Each row has a hidden value. The values are split into ranges, and the band after each row names the range that its value falls in. Each part has its own value, ranges and names.
[ -62  125 -407  -36  -64  -28  -96   76  -45  407  419  110 -312   93
  169   11  -64  253 -254  -20  126  -28  177  146  -38  -42  305 -140
 -502   70  139  -48  180  116  -19 -194 -330    3  -85 -273  338   29
  -62  -25  217   35   77  122   69  220 -101  -51 -129 -176]
V
[-101   46  148 -202  222   14   -3  -82  -38  242   -5    7  126  345
    9 -100   91  369 -127 -132  150   70  -54  173   38 -272   67  -67
  195   18  149  199  -77  104  -70  195   41  -23  -16 -180   31   34
   -6  159  206   37  -68 -145  313  241 -120  253 -331  162]
P
[ 143  122  129   10   38 -275   73 -212   10  279  -17   38 -138   69
  283 -163  156  252    0   83  -19   43 -218  -70 -128 -282  105   64
  329   -3   50  278   55   -8 -184  189  151  -18  -64 -131  -85  263
   56   66 -205  -25   22  -19   75 -129   49  -42  -84 -156]
G
[  -4  147  -13  246  -12   46 -188  169   13  162  120  -80  227   47
 -146   89 -153 -155   82 -133  234   52    0  223   70  -43 -130   80
  -29  -44 -205   48 -121 -120  109  -64    6 -190  237 -302   55 -155
 -284 -380   35  -65  206 -148  -17   78  -89  -31  -36  123]
R
[  18 -237 -107 -481   22  -76  118  -93 -168  161  220 -225  -68  163
  -19  -96  295   81 -348 -119 -177  -19   27  -89   83  232 -198 -229
 -203  -82  166  -45  422  101  -27   72   18   93   -4   53 -256  -60
  -57  249   10  101 -278   38  140   30  -46   43  188  -56]
V
[ -46  116  -66  -63  174  -42 -146  -74  -41  383   37  145 -164  453
  218 -145  -49  416   32   45  150    2  -45  -72  -59 -288  304  -74
  145  218  116   42  -26   88  -71   28  -95    4 -110  -41  341  178
  -67 -120   31  -12  154   18  245   85   63   -2 -168  -77]
N
[ -76   43  347   40  151   22   84 -180   41   -2   85    1   28  -86
   34 -170  157  116   78  115  100   59   36   40 -312 -240  122  192
   47  -46 -100  240  -83 -113  122  150  -52  -54  -18 -104  133    3
  -72  -54 -268 -246    6  -36  184 -140  -17  -75 -121  155]
V
[  73  -34 -410  -57  257   81  -39  -53 -223  576  111 -152 -314  422
  102   40   65  278    5   23  125   66 -110  152   87  -67  169  -60
 -472  170   98  132   93  -77  -64 -119 -288  172   99   -5   76  -55
  -35 -182   85  197  225   30  167  243  -10  149   61 -191]
F
[ 136  -98   51  -32   66   10   48 -233   44  -20 -159 -181  110  -13
   28   44   40   41   12  -12  -81   16 -211 -130 -102  121 -269  104
   62 -102 -217  -50   65 -100   58  173  207   41    2  210 -157   69
 -117 -211 -131   90 -138 -179  100  -81  -97  160   95   98]
W
[ -65  100  155 -123 -279  -33 -122   13  -21  -72  220  -44    4 -454
 -318   10 -304   -4 -241  -92   52  -78  186   77   76  332 -323 -130
 -121   -4  -86 -399 -153   23  341 -170  110 -116  -56 -135   24  162
 -252  -40   58   86    4  122  -25 -139  -78 -314 -115  -38]
N
[  34 -288  202 -224   32   78  212 -232   -7  -83   16   -1   24 -283
 -322  -14   86  -15 -183  205  -46   62  -79  -76  -64 -126 -107  -28
   36  131  102   17   54   70   99  185  171   -3 -183   55 -269  119
   83  314   28   58 -148 -121   84  -16 -172  -72   16  -59]
M
[ -73  260 -135  139  -87  156   13 -209  -45  156  314  180 -103 -214
  -23   87 -235  178   -9   17  147  128   -2  328 -118  -17  215   32
 -430   96   34  -78  -18   53  188 -108 -239  -89  -63 -288  138   86
 -119  -59  116   61  -67  -12   62  222 -152 -191 -172   41]
R
[ 329   47  -42  344 -158  280 -123   96  -24   58  123  119   70 -311
 -228  130 -294   86  -27  220  208  123   33   13 -165 -113  279   98
 -250  263  -66  212 -157   33  183  -18 -110 -315 -129 -339   34   43
   43 -164   21  -91  295  -88  -96   15  -24 -234 -147    4]
F
[  27  192   20  137  -64  -60   55   66   77  177  446   67 -175  -73
  157  -89    6  154  -43  -27  125  -63  173  150 -356  -18  205  137
 -342   33 -256  -11 -231  -83  204  -66 -206  -15  -41 -334  313  158
   38 -245 -174  -24   50   -8  190 -115   38  -90 -310  -18]
F
[  46  331    6  253   73 -196   44  -28   54  389  319  -51 -101   21
  303  -43 -105  200   51  -81  101  -59  -13  269 -206  -11  -39   50
 -262 -164  -83   51  -61 -141   48   55 -180   62  111 -323  215   36
    2 -304 -121   -2  188 -136  168  -28 -206  301 -159   61]
K
[  91  -34   -5  -91 -168  166  -59 -286  -94 -178  218  164   24 -167
 -208  -80 -136   79  -16  210   57  124  -46 -102 -301  -19  104 -118
  -60  372   84  -99  102  180  179   96  -25 -154 -333   33   81   37
   14   37 -112 -139   68   40  259 -286   -5 -193 -146  -57]
M
[ -45 -106 -140  -18   87  149  -49  201 -118  248  131   -6   56  339
   55 -158  183  -59  -58  -88  112   57  132   12  109 -118   55  -58
   76  134   -8  124   40  -19  -21  117   32  -31  223 -148   52  -95
 -200 -162   89    8   20  -79   47  298  -23  129   30 -164]
W
[ 130 -183  100   92  218  -31   24  -44   -4  123  -60 -118   82   60
 -132  124   86 -205   11   78   35  209 -110  -14   29 -122  -39  111
   35 -122   40  292  219 -134  -96  -13   70 -169   49 -139 -216 -114
 -127 -110  -47 -102   92 -234  -67   40    1  -24  277   66]
K
[ -80 -284 -173 -149  -72 -104  105   11   84  104  139   33  -93  211
  -33  -95   48   58 -202  -59  -15  -86  -21 -292   18  -57 -177 -108
   45  -10  -15 -190  319   88  -75  182  134   26  -92    1   48  105
  160  -75   10  171 -136 -109  -33  -88 -166   46  146 -154]
R
[  -4  -16  174    3   56 -376 -199  -64   68  358  -49   65   13  -22
   42   28 -189  -24 -128  -71  -48  -27   52 -146  232   72 -202 -127
  262 -151  271 -112  260  -26 -146   16  176 -146 -105 -152 -133  217
 -271   72  144   30  104  -79  -29   32 -130 -266  151 -118]
W
[ 125  169  230  257  113  213    3  -84   85  125   76  -63  238 -119
 -152   96   47 -151   42  -78   80  -62  -91  111 -163  149   21  105
  -44  -91 -328  104  -78 -143  170  -24  -65  -72   69 -357    3 -173
 -104 -197 -207 -243  -39 -256   16 -103  -24 -136  -71  237]
F
[ 150 -127 -121  -46   43  120  -89 -263 -167  139  198   59   -5  -99
    9  116  -44   16  -40  265  -32   63   70  -36 -279  126  139 -190
 -441  205  100 -120  211   91  105 -122 -167   18 -267   21  151  -32
  -16  -58   68  -76  -24 -119  315  -73 -139   79   18 -155]
P
[ 206  -23 -197  -67 -152  -95   38 -220   26  163  101 -240   51  -86
  166  -74  258  -42  -88 -198 -125  103 -277  -28   32  202 -334   90
  -30 -296 -193   96  255  -87  -84   92  272   -8   83  -33 -299   89
  -68  -66    9  257 -327 -169   76   -6 -129  177   25  -70]
N
[ -35  158  188  117   -4  316    8    9    9  -72  347  156   72 -223
 -298   68   -9 -235   41  -83  213  138   57  105 -188  -13  176  174
  -96   34 -187  -30 -276  -90  385 -188 -121 -145  -18 -371  240  -37
 -167 -185  192 -212  -36 -165   90   58  -14 -135 -247  187]
R
[-140    2  -41 -101 -116  103  315  -23  115  -19  266  -71  -69 -118
 -298   19   12  -15 -182 -214   94  -54 -173  140   17   32 -280   45
 -207 -173 -274 -174  -71  -18  192   13   90   32   84 -254    3   33
  156  -81   53  237 -267 -196  -94  -26 -224  207  -67  132]
R
[-201  146  102 -196  -91   20   51 -249 -109  -37  504  211 -142  -73
  -76 -191   28  -27   64  -45  149  245   22  150 -184  -95   56   16
  -96  121   93 -161  -20   29  255 -118  -72  -93 -128 -159  243  124
 -156    2  102  -11 -152   14  345  -57   -5 -102 -142  -14]
N
[   5 -243  112  -42 -135 -244  103   65  172 -157  -16 -132  155 -121
  -21 -111  -36   -8 -127   71  -84   56    5 -158   -9 -166 -367   44
  278 -216  -49   27  141   64    9  201  423 -200   92  -10 -205  254
   24 -111  -64  172 -205 -193 -172  -33 -196  123  134   23]
K
[  70  246    3  -48  -65  140   14 -252  -40   74  145   65   -9  -12
   85   34    0  320  -75  -98  178  -13 -162  170 -268   25   80   93
 -159  137 -297 -116 -280  -25  119  120  -58  112 -187  -16  226   37
  -30 -122   -7   37  -38  -63  421  -67  -43  178 -414   70]
R
[   0 -301  179 -354   78 -306   89 -183   94 -120   39 -258   96   -2
  -70 -102  198 -187 -136  -91 -234   85  -74 -170  -16  166 -486  -18
  262 -254   32  -95  180  -43    9  128  407  -18  -47  201 -342  190
 -132   51   -8  147 -222 -186  224 -148  -72  174    9   25]
G
[ 239 -303  -46  -22  -35   82  123  280   23   49  344 -138   88  -84
 -163   23   44 -218 -197 -148 -136   10  214 -197  -74  307 -214  -12
 -313 -126  -64  -40   56  -41  249   48   59 -107   49 -265 -184   96
   92 -161  184  165 -116 -287    2   78 -156  215   -6   43]
R
[ 232  -74   44   41  122    7   78 -305   70   35 -131 -254   87  -76
   30   66  158    7  -62 -120 -156   37 -245  -85 -125  291 -220  151
   56 -215 -198  112   96 -173  -22  226  170   83  -34   86 -333   30
  -31 -117 -161   45  -77 -182  107 -101  -49   94 -128   77]
V
[ -30  230   -5  226   67  175  -38  -30   93  310  295  184 -164   16
 -117   76 -337  226  -64 -148  271  -52  -31   30  -36   87  125   19
 -194  -16  -11 -225 -234  -80  205  -56 -208   21 -166 -334  433  114
  124 -281  318   71  252 -235  110   99 -221  170 -391   85]
N
[ -68  359  109  234 -163  -48   81 -294   66  169  233  231 -145 -131
   88   53  -94  174  -59 -140  260   88 -231  170  -81  -40  155  198
  -29 -196 -191  -36  -74 -122  -52  -19  -11 -110 -157 -405  223  106
   42 -159  -38   15  -55 -161  -10  -88  -18 -120 -221   16]
R
[  48 -158  -71 -118    5   87 -153  166   -2  319 -188  198   45  232
 -148   11 -230  311 -206  -62   89 -133   74 -263  209 -161    5 -219
  160  321  111 -126   73  216  -29  154   84  -95 -151 -120   44  206
  -25   99  250  168    9   -9  -29  175 -129 -190   68 -101]
R
[ 309   86   -6   53  -63  187  -66  -39   48   80   90 -157  170 -170
 -189   69 -133  123 -117 -109    1 -146  -84   24 -185  321 -158  -34
 -208  115 -267  -62 -205  -10  233  139   -4   -6 -104 -115  -95    1
   24 -111  -79   29  127 -117  234 -180 -100   80 -362  144]
M
[ -59  -12  -23 -175   23   78  187    8   59  -32  290 -299   51  -78
  -65 -153  337 -163 -113 -229  -65   54  -36  162  -61  120 -258  102
  -89 -291 -211  110  -57  -99  203   23  128   43  274 -130 -131  -32
 -125  -71   47   73 -282 -133   90  113 -130  328 -202  144]
W
[ -81    0  363   69  282 -271  114 -242  169  185 -158   36   -6  -25
    8  146 -196   53 -144 -156  -83  -90  -19  -37  -20  212 -303 -101
  111 -335   85 -170  222 -115 -112  120   95   36 -190 -198   -1   82
    2  -50  -53  -27   -2 -275   20 -167 -235  182   88  122]
P
[ 141   14  147  101  143  333   62  106  141  171  -21   -2  192  -26
 -362  -17   51 -101  -17  -61  122 -107 -172  -26  -14 -150    4   37
  195  148 -219  185 -272  -23  157  144   84  -57   44 -315  -38  -49
   34   13   51  -96   88 -273   24   35 -125   91 -225  155]
F
[ -81  134 -213  -63 -128   88 -223   -6 -142   81  256    2  -48   15
   42 -135   62   18    0  -45  104  162  146  143  -27  -23  142    1
 -106  155  -11   39   92   48  152 -176 -107 -133  130 -101  110   -1
 -406 -128    7  -83  -49  255   61  137  117 -403  -45 -111]
G
[ 420  -29 -314  111 -104  -37  -16 -198  113   55   -7  -82  -39 -182
  136  107 -132  284  -53  269  -88  169 -230   48 -319 -123  196  101
 -340   89  -58  328   64  131  -97   57   61 -247 -251  -31 -194  247
  104  -35 -124  157   60 -114  126  -46  -11  106 -233   17]
G
[  29  171   95  229  169  -41  110 -155  124  223   59  -65  -92   10
   64  -79   19  -73  246  -50   21  -31 -239   -3 -144  -52 -117  196
   85  -88 -209   57  -68 -239  115  102    4   69  152  -98   27   77
 -105 -324 -256  -47  125 -138   15 -133  -79   35   37   73]
G
[-275   14   22 -232 -214 -222  -21    5   23  -69  126  157 -198   57
  -29 -145 -129  234 -243 -168  110  155   94  -51  139 -134  -53  -50
  280 -118  116 -161   15  144   -2  -99  263 -224  -88 -189  163  387
  -70  -33  215  210 -186   99 -119   39   52 -136 -176 -124]
R
[  -6  132   47  119  -16 -261   40 -321   15  200   69 -108  -68 -123
   62   -2   22   -8   97  -36   48  166 -304   95   72  -95 -224  184
   93 -266   45  117  283 -169  -70   52   84  -47  125  -82 -233   60
 -140  -91 -111   44  -20  -47 -103  -45 -135 -222  230   10]
G
[  35 -386   11 -115  217  -69  221 -129   52 -123  -66 -146   97   39
 -138  -48   81 -179  -11  156 -243   91  -32  -62 -142  -67 -284  -90
  166  137  105   39  245   58   12  303  221   57   33  175 -394   74
    6   15 -194   61  -66 -156   69  -10 -150  117  149  -85]
K
[ -59 -185   -9  140   49 -169   29  -14  141  234   17   41  -59   11
  180 -184   35  101   22  152   17   41   96  -64  -78 -304    9   75
   22  -58  -15  177  135  -29 -111  126  135 -117   19 -149   50  247
   37 -117 -116  144  -59 -124  -36   52 -154  -35   60 -193]
N
[-184   83   56  144 -144  141  -17   43  138 -190  327  167   40 -264
 -272  146 -160 -279 -111 -131  229  164  111  161  -30   41   54  236
 -100  -91 -209 -202 -164 -105  241 -152    4 -230  -33 -258  160    7
 -313 -239  196  -54  -42 -139  -67  177  -24 -283 -155  133]
P
[  88    5  -70  -74   38  -26 -199   57 -118  380  -17   38  -91  144
 -134  -71 -171  137   62  -12  117   58  -82  -87  204 -179  -31  -79
  110  257  184   47  -97   22   52   -6   63 -120   11  -85  -42  215
 -187  -23  213  146  286   61   85   97  -26 -129  -28 -148]
P
[ -45  -23  120 -298   93 -162   76  140  -10  277  267 -311  -48 -102
 -155  -18  199  -16 -246  -74  -15  -90   53  122  119  -25 -205  -67
 -192 -311   57   94  -11  -22  165 -220    1   28  210 -240  -78   20
  -91  147  212   26 -117  -55    1  101 -181  141    0  125]
V
[  21   15  107  113  155  318 -266  143    1  249 -393  131  124  179
 -393  234 -370  148 -141 -156  247 -109   11 -113  296   69   50 -120
  166  194 -104 -110 -150    7   40  -77   21 -169  -94 -240  150  -46
 -223 -166  175  -46  231  -79 -176  114   40 -257   19   90]
P
[ 128  -37  282   12  186 -156   77   71   29  313  -37 -155   52  151
  147 -114  226  130  -89 -161   28  -96   -8 -142  -13  -64 -197  115
  197 -202  -93  211   52 -197  -49  292   72   82  127 -141  -87   -1
   -6  -72 -117  -55   39 -131   68  -47 -106  134  104   77]
G
[ -33  167 -243 -189  -89  167   99  -95 -161  172  350  -39 -207   70
  103 -294  418   51   49 -153  138  227 -142  275 -109 -222  149  159
 -192  110 -179  326 -137  -64   57  -11  -35  -13  159 -185   52   -6
 -182   13  -22   83 -127  144  275   96  113  112 -261 -128]
R
[ -17 -120    2 -216 -180 -216  -76  -73  -76  103  249   37 -172 -217
   41  -87  106   43 -265  109   40  164  185   15  -18  -69   76  -34
 -228  -73  135   94  218   46  -77 -184   58 -235 -189 -166   18  145
 -157  185   49   35 -105  110   76  -53   56 -250   54 -226]
M
[-114   44  178  138   61 -328  -99  -28   91  277  -40   66   35   49
   99  -57 -139  236  -77   95  183  106   16  133  112 -419   31   22
  274 -151  229  249   77   20 -223  100  145 -228    7 -289    8  173
  -36   21   71   15  149 -117  -65  134 -164  -59  -78  -47]
M
[ 193  -57   98  119  168 -139 -126  -44   34  349 -132   -5   18  170
  -16  127 -106  -17  -25 -110   36   57 -139 -181  169   68  -94   67
  193  -70   45   38  123 -157 -136   69  112 -103  -81 -108 -168   99
 -164 -143   59   54  201 -204    4   39   20 -157  153  -17]
N
[ -65  -12 -287   25  -86  131 -141  -47   68  110   59  -69    7  134
   42  -82   38   90   28  -67  165   30 -163  -80   50 -126  -40  195
   62   22 -244  -65  -81  -79   54  123  108   20  100  194  120   59
 -230 -312  123  153   26  -36   89  199 -111    0 -156  -40]
R
[ -58 -292   41  -51   30  -70  -67 -143   51  147  -63  -10  -45 -149
 -213  -14 -176  270 -118  415  117   37  -31 -112   64 -388   64  -37
   17   76  252   75    5  117  -10   40  136 -119 -170   79  -15  269
  145  121  186  154  133 -103  -27  102 -259 -104 -106 -149]
W
[ -52  -34 -316 -222 -318   94 -285   26 -109   21  193  -14  -38   77
  -20 -218   11  184 -227   18   62   77  108 -106   96   35  167 -161
   -9  128   32    0  140  227   12 -127  108 -278  -44  -34  103  100
 -240  -16   36   43  -75  226  -22   47  167 -324 -181 -198]
V
[-195 -180  -10  -63  -98 -209   31    1   69  -90  271 -119   91 -192
  -35 -179  107 -224  -46  198  -37  104  128  123  -77 -230 -179  -31
   97 -109   45   48   60   61   62    4  260 -120  166  -56  -68  126
 -114  -56    6   35 -107  -94    5   52 -211   76 -105 -181]
P
[  93  142 -108  -71  206   21  216 -332  -47  466  -14   69 -372  199
  321   77   76  471 -105  -48  -14  -85 -219   25 -146   51  191   -7
 -346    5 -113  -62   85  -46  -81  -12 -188  274 -179  -62  194  175
  125  -46  -80  190 -210  -85  169   47  -28  188   50  -70]
N
[-178   89  106 -257   -2 -425   79 -104  -23  310  163  203 -183  237
  272 -263  -59  394 -167 -135   -5 -104  114    2  -68 -172 -201 -315
  153   91  265 -180  311  181 -140  236   26   75 -154 -186  188  224
   77  177  -82   91  -99  107  245 -190 -190  104   81 -176]
F
[  96  -63 -181  -67 -121  239  -23 -132   26   31   53 -145  160 -218
  -22  -20  149  -44 -271   27 -107  -47  -37   13    3  232  -39  -96
 -120  -59 -148   25  163   83   11   72  143  -34    8   -7 -158  -80
 -187   82    0    8 -259 -106  -13  168 -137   43  -96  -56]
M
[  92  131 -120  -92 -169  297 -129 -189   -1  -60  222   71  -12 -239
 -286  239   21 -156 -207 -194  136  190 -135   63   12  280  155  152
 -244  -25 -235 -135   22  -30  177 -340  -61 -178 -219 -162   33  -59
 -339  -11  241  -46 -222  -36   66   91  162 -437 -107  136]
N
[  40   38  -35  357 -179 -132  -96  118  194  -76  247   67  167 -253
    1   12 -212 -260  116  140   63   42   82  -17 -217 -172 -104  115
  115   -2 -132  -64    8   -7  177   39  116 -202  105 -184   90  128
 -120 -393  -23 -103  108 -170 -113  -42 -226  -98  -21  -36]
W
[ 144  -78 -187   28  -13   11  264 -370   85   74  173  -24  -87  -89
  -33   25  -34   46  -44  -28 -132  178 -376  -37  -34   82 -134   72
  -65 -105  138    5  240   16   -7  252  138    2  -97  -20 -366  225
  190   37  112  304 -173 -300   14  142 -254  183  -82   11]
M
[ 289  -97  -19  225  -35   25  222  -37  124   78  -63   27   57 -261
  -52  115    7  -15 -152   27  -43  137 -179    3  -53 -157  -21  151
   16  -82  -22  359  145  -13 -134  288  169 -170  -43 -318 -382   96
  146   93    2   79  -46 -250 -213  125 -188   73   29    0]
P
[  60   45  153 -270  117  -87  -50 -342  -59  191 -285  -59 -166   76
 -143   81  -64  431 -193   44   55   38 -292   -2  100  -50   90  -67
  134   27   70   97  -71   63 -134  -93  140  -75 -276    7  -99  215
  -28  203  -46   85   47   54   92 -142  186 -168 -180    5]
W
[  57  102 -121  269  -57 -102   62 -202    8  180  175   38 -141 -149
   20   79 -126    3   76  115   87  217 -177  163  -41 -147   94  150
 -217  -82   71  189  256  -71  -52  -47  -82 -198   35 -266 -130   57
  -44 -140 -137   24   69  -64 -196   30  -59 -276  191  -35]
M
[ -24   62   82  113   38  -79   62  248   52  201   64  -46   75  197
   58  -82    1  145  -36  -75  155  -91   41  104  -16 -270  -53   75
  162   23 -195  111 -227  -43   41  193   86  -21  246 -247   56   76
  -14 -243  -92   42   88 -108  -40  103  -80  119 -100   19]
P
[  61   13 -363 -206 -288   62  -16 -204   14   84   33   79 -200  -55
  102  -35  -29  444 -277   14    9  100 -166  -56   32  -78  203   11
 -183   52  -25   26  164  228  -84  -22  104 -172 -207   -5  -28  310
  -33  146  102  297 -327  113  -56  169   37 -207 -111  -93]
V
[-105   38  -38 -137 -110   53  112  137  123  -16  551 -217   -2 -302
 -155 -227  222 -204 -174 -142  -58   14  115   72  -44   53 -170   47
 -117 -306  -12   69   45    5  334  -78    7  -48  256 -270  -26   20
 -117   41  183  -45 -208  -34  -58  153 -239   54 -201  150]
N
